Below are the code and all the weights of a small trained network. Each question names an input and a target symbol and asks about switching units off, where a switched-off unit gives its printed mean instead of its output.

import numpy as np


def w(rows, s, z=0):
    codes = np.array(rows[::2]) - 128.0
    scale = np.full(codes.shape[1], s)
    scale[-1] = z or s
    return codes * scale


def norm(h):
    return h / np.sqrt((h * h).mean(-1, keepdims=True) + 1e-5)


def f(y):
    return np.maximum(y, 0)


def softmax(a):
    e = np.exp(a - a.max(-1, keepdims=True))
    return e / e.sum(-1, keepdims=True)


def log_softmax(a):
    a = a - a.max(-1, keepdims=True)
    return a - np.log(np.exp(a).sum(-1, keepdims=True))


def net(x, mask):
    ids = ['ΔΞαβηλ'.index(c) for c in x.split()]
    T = len(ids)
    res = E[ids] + P[:T]
    r = norm(res)
    for j in range(3):
        rows = slice(3 * j, 3 * j + 3)
        q, k, v = (r @ M[0][rows].T for M in (Q, K, V))
        z = softmax(np.where(np.tri(T) > 0, q @ k.T / 3**0.5, -1e9)) @ v
        o = O[0][rows]
        res = res + np.where(mask[j], z, o[:, -1]) @ o[:, :-1]
    y = f(norm(res) @ A[0][:, :-1].T + A[0][:, -1])
    res = res + np.where(mask[3:7], y, B[0][:, -1]) @ B[0][:, :-1]
    return log_softmax(norm(res)[-1] @ U[:, :-1].T + U[:, -1])


Q, K, V, O, A, B = {}, {}, {}, {}, {}, {}
E = w([
[190,125,108,254,182,43],'Δ',
[83,89,49,149,121,52],'Ξ',
[114,213,45,161,127,120],'α',
[117,178,107,52,203,81],'β',
[110,118,84,117,160,117],'η',
[140,142,88,170,219,214],'λ',
],0.0089)
P = w([
[151,125,202,137,84,147],'0',
[169,15,31,108,232,126],'1',
[56,191,186,201,125,133],'2',
[118,33,34,89,226,149],'3',
[35,180,184,187,114,133],'4',
[64,63,41,112,218,151],'5',
[3,181,181,183,109,142],'6',
[100,30,41,91,197,150],'7',
],0.0079)
Q[0] = w([
[126,81,33,91,167,153],'H1',
[203,111,108,130,140,83],'H1',
[152,124,6,166,238,109],'H1',
[59,156,152,116,111,82],'H2',
[130,97,49,80,182,118],'H2',
[116,121,150,152,19,98],'H2',
[89,114,40,119,178,207],'H3',
[104,85,107,210,142,79],'H3',
[172,100,116,40,97,169],'H3',
],0.013)
K[0] = w([
[87,82,217,62,55,106],'H1',
[213,110,120,118,109,138],'H1',
[181,50,183,110,155,17],'H1',
[45,184,64,95,97,102],'H2',
[254,165,202,82,49,149],'H2',
[68,106,112,116,93,108],'H2',
[183,181,98,171,126,87],'H3',
[76,46,77,208,184,139],'H3',
[231,182,146,33,35,93],'H3',
],0.011)
V[0] = w([
[98,69,134,148,62,105],'H1',
[214,118,224,115,52,148],'H1',
[91,40,162,99,105,202],'H1',
[139,164,151,68,156,55],'H2',
[109,197,12,103,110,44],'H2',
[126,190,136,83,173,191],'H2',
[92,95,178,75,96,171],'H3',
[194,112,209,125,47,114],'H3',
[117,100,141,118,113,32],'H3',
],0.011)
O[0] = w([
[201,75,84,170,110,171,136],'H1',
[82,126,95,99,185,255,107],'H1',
[168,56,142,244,235,162,73],'H1',
[187,252,112,107,250,90,108],'H2',
[99,190,52,169,135,206,93],'H2',
[252,172,122,128,116,144,95],'H2',
[107,134,31,178,185,108,7],'H3',
[139,144,118,230,120,55,32],'H3',
[142,159,114,95,123,40,145],'H3',
],0.0078,0.011)
A[0] = w([
[29,106,113,1,167,126,1],'N1',
[132,5,72,54,193,130,107],'N2',
[180,111,105,43,6,144,160],'N3',
[101,153,105,38,122,112,115],'N4',
],0.0078,0.0062)
B[0] = w([
[79,91,67,128,158,53,175],'N1',
[101,244,96,123,13,173,187],'N2',
[144,91,133,216,167,140,244],'N3',
[168,80,73,178,200,144,194],'N4',
],0.011)
U = w([
[141,184,142,84,161,143,224],'Δ',
[38,96,74,82,87,128,147],'Ξ',
[138,171,84,130,6,219,64],'α',
[168,90,101,203,157,149,2],'β',
[73,93,209,83,140,254,90],'η',
[118,125,214,73,29,93,249],'λ',
],0.0075,0.0021)

Each question gives the input, a string of symbols that net reads in full, and the target symbol t.
The units are the heads (3 rows each of Q, K, V and O) and the neurons (one row each of A and B). Each row of codes is followed by its name. A weight is (code - 128) times the scale printed after its matrix; where a second scale follows, it is the last column's (O, A, B and U).
mask holds one flag per unit, heads first, then neurons. A switched-off unit (its flag False) gives its mean, the last column of its rows in O or B, instead of its output. The means were averaged over made-up inputs and are rounded, as every weight is.
A unit's drop is (log p(t) with every unit on - log p(t) with that unit switched off) / (log p(t) with every unit on - log p(t) with every unit switched off).
The circuit of an input: a set's keep is (log p(t) with only the set's units on - log p(t) with every unit switched off) / (log p(t) with every unit on - log p(t) with every unit switched off). Starting from all 7 units, units are removed one at a time, each time the one whose removal leaves the highest keep (on an exact tie, the one counted first), for as long as the keep stays at least 0.8.
circuit, biggest first: the units of the circuit, biggest drop first
unit that matters most: the unit with the biggest drop
top k neurons: the k neurons with the biggest drops, biggest first
which heads matter: for each layer, one digit per head in row order, 1 if its drop is at least 0.15 and else 0, layers parted by /
drop when u is switched off: that unit's drop, to one decimal
input Δ λ η Δ, target Ξ: which heads matter : 010
input Ξ η Δ α α λ η Ξ, target α: which heads matter : 100
input λ Δ η α, target λ: circuit, biggest first : (H2)
input λ Ξ Δ Δ Δ λ, target λ: which heads matter : 010
input Ξ Δ λ Δ α η Δ α, target α: top 2 neurons : (N2, N4)
input Ξ Δ α β, target α: which heads matter : 100
input η η η η α λ α β, target η: which heads matter : 110
input η Δ η λ Δ η Δ, target β: top 3 neurons : (N2, N3, N4)
input α Δ Δ α Δ α, target β: circuit, biggest first : (N3, N4)
input Ξ Δ η η, target α: which heads matter : 100
input α Δ β Ξ η, target β: top 2 neurons : (N2, N4)
input λ η η, target β: top 3 neurons : (N2, N3, N4)
input Δ Ξ Δ, target Ξ: which heads matter : 011
input α Δ Ξ Ξ Δ Ξ, target β: which heads matter : 110
input Ξ Δ β λ, target α: which heads matter : 100
input Ξ Δ λ Δ, target α: unit that matters most : N2
input α β β η Δ η Δ, target β: top 3 neurons : (N2, N4, N3)
input λ η η β, target λ: which heads matter : 110
input β λ λ λ, target Δ: drop when H2 is switched off : 0.9
input β Δ Δ η Δ λ, target Δ: unit that matters most : H2
input η α Δ α Δ Δ Ξ α, target η: drop when N1 is switched off : 0.0
